bon: [9 9 9 9]
Kom: [-16  10  38 -51]
pide: [39 39 39 10]
Lanu: [-16  10  39  40]
howmany Lanu: [-16] | 1
howmany pide: [39] | 3
howmany bon: [9] | 4
dup bon:  | [9]
howmany Kom: [-17] | 0
howmany Kom: [10] | 1
rest: [-16  10  38] | [-51]

gef: [ -8 -84 -10  -8 -10  -8 -12  -8 -25 -10]
Toru: [-96 -83 -83 -83   9 -91  62 -91 -83 -91]
Pubat: [ -7 -14 -35  -7 -36 -31 -18 -20 -22 -31]
puve: [  7 -24 -34  14 -37   4  32 -28 -24  -2]
howmany gef: [-84] | 1
rest: [  9 -91] | [ 62 -91 -83 -91]
howmany Pubat: [-36] | 1
rest: [-14 -35] | [ -7 -36 -31 -18 -20 -22 -31]
howmany Toru: [-83] | 4
dup puve:  | [-24]

raniv: [ 22  51  85   0 -75]
Semag: [ 71 -63   2  45 -82]
Kageb: [  0  62  82  29 -44]
Kofub: [ 53 -49   3  73 -55]
ribu: [ 28  39  69 -75 -78]
lub: [ 75 -88 -45 -26 -61]
Bote: [-33 -33 -33 -33 -82]
rol: [ 76 -70 -10  18 -80]
dup Bote:  | [-33]
rest: [22 51 85] | [  0 -75]

Momuk: [ 14 -93 -17  34 -57 -62  22]
kebob: [ -9 -85 -17  33 -57 -72  24]
Vud: [-26  31 -84  31  47  31  31]
talob: [-19 -66 -80 -14  20 -71  27]
rovel: [  2 -94 -44   2 -36 -69  22]
Zemo: [-32  -8  34  73 -70 -63 -32]
zuge: [ 36 -59  34  72 -70 -37  25]
rest: [ 34  72 -70] | [-37  25]
rest: [-17  34 -57] | [-62  22]
dup rovel:  | [2]
dup Vud:  | [31]
dup Zemo:  | [-32]

kir: [ -8 -31  66 -73  56 -10  -3 -10   5 -37  10 -22  21 -31  50 -15 -31 -55
   6 -28   9   4  43 -41 -36   5 -27 -70  46 -35  53  -9   9 -23 -18   5
   8 -41 -24  18 -25 -47 -70  44  53 107  34 -10 -17  19 -59  32 -23   4
  15 -17  26 -12 -28  29 -14  -7]
ditas: [-35  66 -46  75 -16  42  12   9  -9  26  10 -63  40  23  19  32  -2  -4
 -41 -62  32  26  34 -40  32  -7 -42  20  46 -54 -15 -32   9  11 -49   6
 -19   7  37  45  45  59   3  41 -46 -40   2 -52 -16   5 -46  47  33 -40
  49  15 -23 -11  26 -19 -41   1]
nem: [-22  27 -56  89 -42  50  13  11 -16  -7   9 -10  -1  12  57   4 -42 -72
 -23 -84  33   6  48 -36  -3  19 -12 -12  52 -44  48 -54  25  -1 -54  19
  18 -36 -11  51  -9  11 -25  61  18  37  22 -38  11 -17 -62  41 -11 -15
  31   0 -17  -7  -8   3 -46  -9]
Fozog: [ 37 -15  59 -50  13  22  -8 -14  -8  40  -6  28 -82  48 -39 -16  32   9
 -28  34  28 -28 -29  42  27 -33 -13  77 -48  35 -55 -14 -31  49  22 -23
  34  17   5 -23  23 -10  89 -10 -32 -64 -23 -21  25 -37  55  10  13 -34
   6 -25  19  30  34 -35  45  18]
bil: [  48   14   42  -89  -22  -21   33  -15  -30    0  -10   56  -59   10
   -8  -22   17   28   -9   35   15  -12  -38   68  -12   -6   29   80
  -34   42    1  -26    5  -13    3   -9   -7   25  -44  -43   10  -14
   83  -35  -25 -111  -31    1   -4   -9   26  -19   37   23  -52   -1
   -9    4    2   -9   33   23]
Dil: [ 24   5  66 -73  57   3 -10  23   3  24 -21  54 -25  26 -42   2  30  49
   6  29 -32  -9 -49  66  27  10  58  44 -67  58 -43  33  -1  13  25  -1
   1  32   7 -38   0  35  49 -56 -29 -65 -16  40  21 -26  63 -49  -6  66
 -26  16 -24  16  16 -27  27  -2]
[  48   14   42  -89  -22  -21   33  -15  -30    0  -10   56  -59   10
   -8  -22   17   28   -9   35   15  -12  -38   68  -12   -6   29   80
  -34   42    1  -26    5  -13    3   -9   -7   25  -44  -43   10  -14
   83  -35  -25 -111  -31    1   -4   -9   26  -19   37   23  -52   -1
   -9    4    2   -9   33   23] | bil
rest: [ 66 -73  57] | [  3 -10  23   3  24 -21  54 -25  26 -42   2  30  49   6  29 -32  -9 -49
  66  27  10  58  44 -67  58 -43  33  -1  13  25  -1   1  32   7 -38   0
  35  49 -56 -29 -65 -16  40  21 -26  63 -49  -6  66 -26  16 -24  16  16
 -27  27  -2]
[-35  66 -46  75 -16  42  12   9  -9  26  10 -63  40  23  19  32  -2  -4
 -41 -62  32  26  34 -40  32  -7 -42  20  46 -54 -15 -32   9  11 -49   6
 -19   7  37  45  45  59   3  41 -46 -40   2 -52 -16   5 -46  47  33 -40
  49  15 -23 -11  26 -19 -41   1] | ditas
howmany nem: [34] | 0

